[[119 109]
 [123 120]
 [107 136]
 [116 133]]
|
[[107 136]
 [116 133]
 [123 120]
 [119 109]]

[[129 113 131 123]
 [143 134 147 150]]
|
[[143 134 147 150]
 [129 113 131 123]]

[[119 123 127]
 [149 148 115]
 [117 127 146]]
|
[[149 148 115]
 [117 127 146]
 [119 123 127]]

[[153 120 129 110 110 144 114 139 141 108 126 113 119]
 [145 122 130 118 115 121 123 102 133 118 127 101 125]
 [119 116 138 126 137 122 111 118 115 138 122 119 126]]
|
[[145 122 130 118 115 121 123 102 133 118 127 101 125]
 [153 120 129 110 110 144 114 139 141 108 126 113 119]
 [119 116 138 126 137 122 111 118 115 138 122 119 126]]

[[141 131 128 143 155 143 119 109 119 127 117 105 115]
 [141 139 128 124 105 151 132 126 118 116 156 122 123]
 [141 132 128 139 153 150 129 111 112 124 125 113 105]
 [141 130 130 147 154 134 111 113 126 121 107 112 137]]
|
[[141 139 128 124 105 151 132 126 118 116 156 122 123]
 [141 132 128 139 153 150 129 111 112 124 125 113 105]
 [141 131 128 143 155 143 119 109 119 127 117 105 115]
 [141 130 130 147 154 134 111 113 126 121 107 112 137]]

[[127 132 142 126 127 133 124 128 131]
 [121 127 131 138 132 126 124 128 129]
 [133 151 155 126 129 152 109 122 131]
 [121 122 139 150 135 131 119 128 131]
 [108 130 127 140 130 115 125 128 126]
 [130 137 137 126 129 131 124 128 131]]
|
[[133 151 155 126 129 152 109 122 131]
 [130 137 137 126 129 131 124 128 131]
 [127 132 142 126 127 133 124 128 131]
 [108 130 127 140 130 115 125 128 126]
 [121 127 131 138 132 126 124 128 129]
 [121 122 139 150 135 131 119 128 131]]

[[127 129 131 117 115 138 124 135 121 133 136]
 [132 125 131 109 136 120 131 104 140 129 133]
 [129 132 121 124 122 130 122 145 120 123 120]]
|
[[129 132 121 124 122 130 122 145 120 123 120]
 [127 129 131 117 115 138 124 135 121 133 136]
 [132 125 131 109 136 120 131 104 140 129 133]]
---
[[150 150 137 132]
 [149 134 145 119]
 [142 156 119 109]]
|
[[150 150]
 [149 134]]

[[121 133 128]
 [118 122 131]
 [150 132 141]]
|
[[121 133]
 [118 122]]

[[113 126]
 [149 138]
 [110 133]
 [139 129]]
|
[[113 126]
 [149 138]]

[[133 110 109]
 [151 136 123]]
|
[[133 110]
 [151 136]]

[[124 150 143 116]
 [143 156 121 139]]
|
[[124 150]
 [143 156]]

[[125 128 147 124 138]
 [124 117 155 119 141]
 [118 119 130 128 134]]
|
[[125 128]
 [124 117]]

[[146 132 138 122]
 [146 149 142 118]
 [115 116 128 104]]
|
[[146 132]
 [146 149]]
---
[[123 109 110 105 131 122 141 129 145 134 128 104 125 132]
 [124 111 111 106 132 121 142 130 146 134 127 104 126 131]
 [133 151 150 155 124 138 112 127 110 121 126 155 130 121]]
|
[[125 132 123 109 110 105 131 122 141 129 145 134 128 104]
 [126 131 124 111 111 106 132 121 142 130 146 134 127 104]
 [130 121 133 151 150 155 124 138 112 127 110 121 126 155]]

[[142 111 121]
 [154 104 119]
 [149 118 126]]
|
[[111 121 142]
 [104 119 154]
 [118 126 149]]

[[145 106 142 143 118 146 145 109 114 136]
 [114 149 117 114 149 111 110 156 142 117]]
|
[[114 136 145 106 142 143 118 146 145 109]
 [142 117 114 149 117 114 149 111 110 156]]

[[134 109 121 118 133 125 143 154 131 137 126 131 131 122 129 124]
 [127 120 123 118 112 138 126 134 135 137 119 126 124 131 131 116]
 [121 121 116 128 113 131 126 118 142 125 133 125 112 124 126 136]]
|
[[129 124 134 109 121 118 133 125 143 154 131 137 126 131 131 122]
 [131 116 127 120 123 118 112 138 126 134 135 137 119 126 124 131]
 [126 136 121 121 116 128 113 131 126 118 142 125 133 125 112 124]]

[[113 101 146 145 132]
 [127 128 130 129 129]]
|
[[145 132 113 101 146]
 [129 129 127 128 130]]

[[109 157 141]
 [153 108 106]]
|
[[157 141 109]
 [108 106 153]]

[[140 146 134 127 129 129 118 141 118 126 121 125 126 130]
 [129 135 127 135 134 128 124 138 118 136 120 130 129 124]
 [135 148 133 133 134 124 127 141 115 136 112 131 124 123]
 [137 155 138 128 137 118 119 134 118 133 119 130 123 118]
 [145 145 134 120 135 118 124 138 124 130 113 141 125 128]
 [126 130 129 125 135 124 130 130 125 135 113 129 129 122]]
|
[[126 130 140 146 134 127 129 129 118 141 118 126 121 125]
 [129 124 129 135 127 135 134 128 124 138 118 136 120 130]
 [124 123 135 148 133 133 134 124 127 141 115 136 112 131]
 [123 118 137 155 138 128 137 118 119 134 118 133 119 130]
 [125 128 145 145 134 120 135 118 124 138 124 130 113 141]
 [129 122 126 130 129 125 135 124 130 130 125 135 113 129]]

[[107 122 136 142 131 127 113 117]
 [137 122 110 140 142 129 119 118]
 [130 126 109 122 139 130 118 144]
 [133 126 111 123 138 130 121 142]
 [129 123 117 137 138 129 119 122]
 [144 133 126 121 124 128 141 131]]
|
[[113 117 107 122 136 142 131 127]
 [119 118 137 122 110 140 142 129]
 [118 144 130 126 109 122 139 130]
 [121 142 133 126 111 123 138 130]
 [119 122 129 123 117 137 138 129]
 [141 131 144 133 126 121 124 128]]

[[127 111 108 119 135 112 117 127 120 119 107 118]
 [132 115 136 125 136 130 118 134 123 114 124 126]
 [120 123 132 135 118 107 142 114 141 127 146 119]
 [136 145 112 123 133 153 124 131 137 134 107 113]]
|
[[107 118 127 111 108 119 135 112 117 127 120 119]
 [124 126 132 115 136 125 136 130 118 134 123 114]
 [146 119 120 123 132 135 118 107 142 114 141 127]
 [107 113 136 145 112 123 133 153 124 131 137 134]]
---
[[150 109 155 141 146]
 [115 146 110 122 117]]
|
[[150 109]
 [115 146]]

[[134 156 117 144]
 [125 100 145 115]]
|
[[134 156]
 [125 100]]

[[132 116 118 130 122]
 [125 124 133 130 122]
 [131 141 155 127 115]
 [128 129 141 125 141]]
|
[[132 116]
 [125 124]]

[[140 115 118 112 158]
 [122 102 128 117 158]
 [149 140 123 149 120]]
|
[[140 115]
 [122 102]]

[[139 139]
 [119 146]
 [112 150]
 [119 135]]
|
[[139 139]
 [119 146]]

[[108 129 131 131 140]
 [103 130 111 131 115]
 [109 129 144 137 120]]
|
[[108 129]
 [103 130]]
---
[[137 157 142 123 139 123 158 131 133 132 127 137 122]
 [121 118 131 117 128 122 154 132 129 147 128 129 140]]
|
[[121 118 131 117 128 122 154 132 129 147 128 129 140]]

[[140 147]
 [117  99]
 [118 122]
 [117 120]
 [129 141]
 [130 142]
 [120 126]
 [124 129]
 [135 147]
 [128 132]]
|
[[117  99]
 [117 120]
 [130 142]
 [124 129]
 [128 132]]

[[151 152 111 151 109]
 [144 145 115 144 114]
 [112 109 144 107 145]
 [142 143 115 145 114]
 [148 149 113 148 112]]
|
[[144 145 115 144 114]
 [142 143 115 145 114]]

[[148 104 105 102 152 130]
 [139 117 116 112 139 135]]
|
[[139 117 116 112 139 135]]

[[110 139 113 140 144 109 139 144 112 110 136 142]
 [117 139 119 138 135 114 138 138 127 109 143 139]
 [114 140 111 139 139 115 137 137 112 109 136 144]
 [112 141 107 143 144 119 141 138 109 118 128 140]]
|
[[117 139 119 138 135 114 138 138 127 109 143 139]
 [112 141 107 143 144 119 141 138 109 118 128 140]]

[[149 147 145 145 108 109 106]
 [148 146 146 146 108 108 106]
 [106 108 110 110 149 149 151]
 [104 106 108 108 151 151 154]]
|
[[148 146 146 146 108 108 106]
 [104 106 108 108 151 151 154]]

[[107 129 128 150 143 123 137 123 128 116]
 [126 128 128 118 128 122 129 142 123 134]
 [133 119 143 119 133 122 128 128 119 112]
 [138 128 134 109 128 122 128 112 127 138]
 [124 134 131 109 133 123 139 127 130 128]
 [119 128 123 116 134 122 128 128 132 124]
 [128 130 128 137 128 123 140 137 117 135]
 [112 143 109 145 146 122 136 115 126 113]]
|
[[126 128 128 118 128 122 129 142 123 134]
 [138 128 134 109 128 122 128 112 127 138]
 [119 128 123 116 134 122 128 128 132 124]
 [112 143 109 145 146 122 136 115 126 113]]

[[106 136 135 128 130 132 114 128 133]
 [119 122 146 126 124 137 135 112 123]]
|
[[119 122 146 126 124 137 135 112 123]]

[[133 140 119 135]
 [116 134 135 135]
 [127 138 130 109]
 [116 133 131 130]
 [115 135 136 138]
 [119 141 139 122]
 [151 131 134 125]
 [141 118 134 120]
 [144 130 133 125]
 [103 141 137 137]
 [135 124 114 132]]
|
[[116 134 135 135]
 [116 133 131 130]
 [119 141 139 122]
 [141 118 134 120]
 [103 141 137 137]]
---
[[140 151]
 [133 137]
 [141 142]
 [144 117]]
|
[140 137]

[[109 117]
 [143 158]
 [118 110]
 [103 104]]
|
[109 158]

[[126 156 137 150 125]
 [152 125 125 125 139]
 [152 125 126 125 139]
 [126 150 147 137 126]
 [155 125 126 125 140]]
|
[126 125 126 137 140]

[[140 142 126]
 [155 157 104]]
|
[140 157]

[[128 124]
 [140 133]
 [ 98 103]]
|
[128 133]

[[155 140 108]
 [115 104 151]]
|
[155 104]
